Below are the code and all the weights of a small trained network. Each question names an input and a class and asks about switching units off, where a switched-off unit gives its printed mean instead of its output.

import numpy as np


def w(rows, s, z=0):
    codes = np.array(rows[::2]) - 128.0
    scale = np.full(codes.shape[1], s)
    scale[-1] = z or s
    return codes * scale


def norm(h):
    return h / np.sqrt((h * h).mean(-1, keepdims=True) + 1e-5)


def f(y):
    return y / 2 * (1 + np.tanh(0.7978845608 * (y + 0.044715 * y**3)))


def log_softmax(a):
    a = a - a.max(-1, keepdims=True)
    return a - np.log(np.exp(a).sum(-1, keepdims=True))


def net(x, mask):
    res = np.array(x, float).reshape(1, 5) / 4 @ E
    u = 0
    for l in range(3):
        y = f(norm(res) @ A[l][:, :-1].T + A[l][:, -1])
        res = res + np.where(mask[u : u + 11], y, B[l][:, -1]) @ B[l][:, :-1]
        u += 11
    return log_softmax(norm(res)[-1] @ U[:, :-1].T + U[:, -1])


A, B = {}, {}
E = w([
[63,167,181,46,63],'x0',
[104,3,180,156,157],'x1',
[50,156,184,137,179],'x2',
[98,96,65,137,97],'x3',
[123,91,169,6,117],'x4',
],0.0043)
A[0] = w([
[105,135,158,117,100,85],'L0N1',
[108,37,148,183,157,253],'L0N2',
[136,183,151,193,140,156],'L0N3',
[251,71,121,100,166,63],'L0N4',
[166,130,107,78,123,185],'L0N5',
[151,107,77,141,169,78],'L0N6',
[130,133,167,127,45,141],'L0N7',
[100,153,156,76,83,126],'L0N8',
[76,91,151,103,126,123],'L0N9',
[110,105,70,102,26,163],'L0N10',
[163,122,72,126,101,128],'L0N11',
],0.011,0.0026)
B[0] = w([
[210,69,129,126,158,147],'L0N1',
[117,222,128,140,127,254],'L0N2',
[162,133,224,202,120,172],'L0N3',
[119,230,110,79,193,198],'L0N4',
[221,84,168,153,141,172],'L0N5',
[169,38,184,56,94,157],'L0N6',
[191,74,212,150,132,171],'L0N7',
[86,19,48,138,253,212],'L0N8',
[59,57,92,36,24,185],'L0N9',
[214,140,129,69,194,212],'L0N10',
[189,166,152,95,123,169],'L0N11',
],0.0057)
A[1] = w([
[120,77,121,97,143,56],'L1N1',
[89,104,103,92,141,244],'L1N2',
[97,215,136,164,198,238],'L1N3',
[212,109,178,152,255,71],'L1N4',
[119,231,130,99,111,149],'L1N5',
[187,159,125,240,65,157],'L1N6',
[98,201,98,191,76,157],'L1N7',
[97,72,138,36,58,185],'L1N8',
[91,124,79,76,18,67],'L1N9',
[146,130,84,193,106,44],'L1N10',
[67,161,76,89,167,144],'L1N11',
],0.0079,0.0011)
B[1] = w([
[132,81,117,129,88,154],'L1N1',
[102,177,30,222,150,166],'L1N2',
[150,93,170,198,183,210],'L1N3',
[59,132,81,201,150,254],'L1N4',
[135,46,134,184,156,166],'L1N5',
[100,83,167,139,85,190],'L1N6',
[176,135,253,132,171,157],'L1N7',
[102,148,153,129,56,194],'L1N8',
[127,132,75,65,125,132],'L1N9',
[63,93,142,47,96,129],'L1N10',
[64,252,99,153,141,158],'L1N11',
],0.0045,0.0059)
A[2] = w([
[109,138,202,142,67,126],'L2N1',
[77,96,56,235,177,136],'L2N2',
[98,69,63,89,214,191],'L2N3',
[119,184,191,129,212,113],'L2N4',
[53,207,96,106,132,126],'L2N5',
[92,190,169,218,184,191],'L2N6',
[158,138,60,135,104,227],'L2N7',
[223,169,68,110,81,83],'L2N8',
[128,149,156,98,85,6],'L2N9',
[41,153,113,177,2,211],'L2N10',
[121,182,127,170,83,63],'L2N11',
],0.0081,0.0019)
B[2] = w([
[113,200,94,146,19,143],'L2N1',
[151,203,120,89,72,201],'L2N2',
[129,96,132,160,86,211],'L2N3',
[190,175,99,107,50,202],'L2N4',
[66,127,112,145,87,155],'L2N5',
[169,72,180,137,85,255],'L2N6',
[133,174,224,78,204,144],'L2N7',
[50,224,96,58,176,153],'L2N8',
[130,152,120,102,115,111],'L2N9',
[125,254,103,146,107,162],'L2N10',
[141,65,61,102,59,125],'L2N11',
],0.0065,0.0064)
U = w([
[178,147,87,84,220,108],'0',
[23,135,73,118,94,15],'1',
[156,133,161,202,69,252],'2',
[111,2,92,106,169,57],'3',
],0.014,0.0017)

Each question gives the input, the list of numbers given to net, and the class t.
The units are the neurons (one row each of A and B). Each row of codes is followed by its name. A weight is (code - 128) times the scale printed after its matrix; where a second scale follows, it is the last column's (A, B and U).
mask holds one flag per neuron, layer by layer. A switched-off neuron (its flag False) gives its mean, the last column of its row in B, instead of its output. The means were averaged over made-up inputs and are rounded, as every weight is.
A unit's drop is (log p(t) with every unit on - log p(t) with that unit switched off) / (log p(t) with every unit on - log p(t) with every unit switched off).
The circuit of an input: a set's keep is (log p(t) with only the set's units on - log p(t) with every unit switched off) / (log p(t) with every unit on - log p(t) with every unit switched off). Starting from the 12 units with the biggest drops (on a tie, the unit counted first), units are removed one at a time, each time the one whose removal leaves the highest keep (on an exact tie, the one counted first), for as long as the keep stays at least 0.8.
circuit, biggest first: the units of the circuit, biggest drop first
k most important neurons: the k neurons with the biggest drops, biggest first
top k neurons in layer l: the k neurons of layer l with the biggest drops, biggest first
drop when u is switched off: that unit's drop, to one decimal
input [5,6,-2,8,1], class 1: circuit, biggest first => (L2N6)
input [7,-3,5,-4,7], class 3: 4 most important neurons => (L0N8; L0N2; L0N1; L0N7)
input [3,3,2,0,3], class 1: top 2 neurons in layer 1 => (L1N8; L1N2)
input [6,-5,-2,-3,2], class 3: circuit, biggest first => (L0N8; L0N2; L0N4)
input [7,6,-5,8,-2], class 3: top 2 neurons in layer 0 => (L0N10; L0N7)
input [3,1,4,3,7], class 3: 2 most important neurons => (L0N8; L0N2)
input [-6,3,2,-3,8], class 2: 4 most important neurons => (L0N8; L0N4; L0N2; L0N10)
input [-8,2,2,4,5], class 2: 2 most important neurons => (L0N2; L0N10)
input [4,6,-4,4,-3], class 1: 4 most important neurons => (L0N9; L1N8; L2N8; L0N4)
input [-2,8,7,-4,3], class 1: 2 most important neurons => (L0N9; L0N3)
input [1,2,-6,2,8], class 0: 3 most important neurons => (L0N4; L0N10; L2N6)
input [0,5,2,4,-1], class 1: drop when L0N3 is switched off => 0.2
input [3,1,-5,-3,2], class 3: drop when L1N6 is switched off => -0.1
input [7,-1,-5,3,7], class 3: circuit, biggest first => (L0N8)
input [4,5,-6,-3,-2], class 0: drop when L0N10 is switched off => 0.4
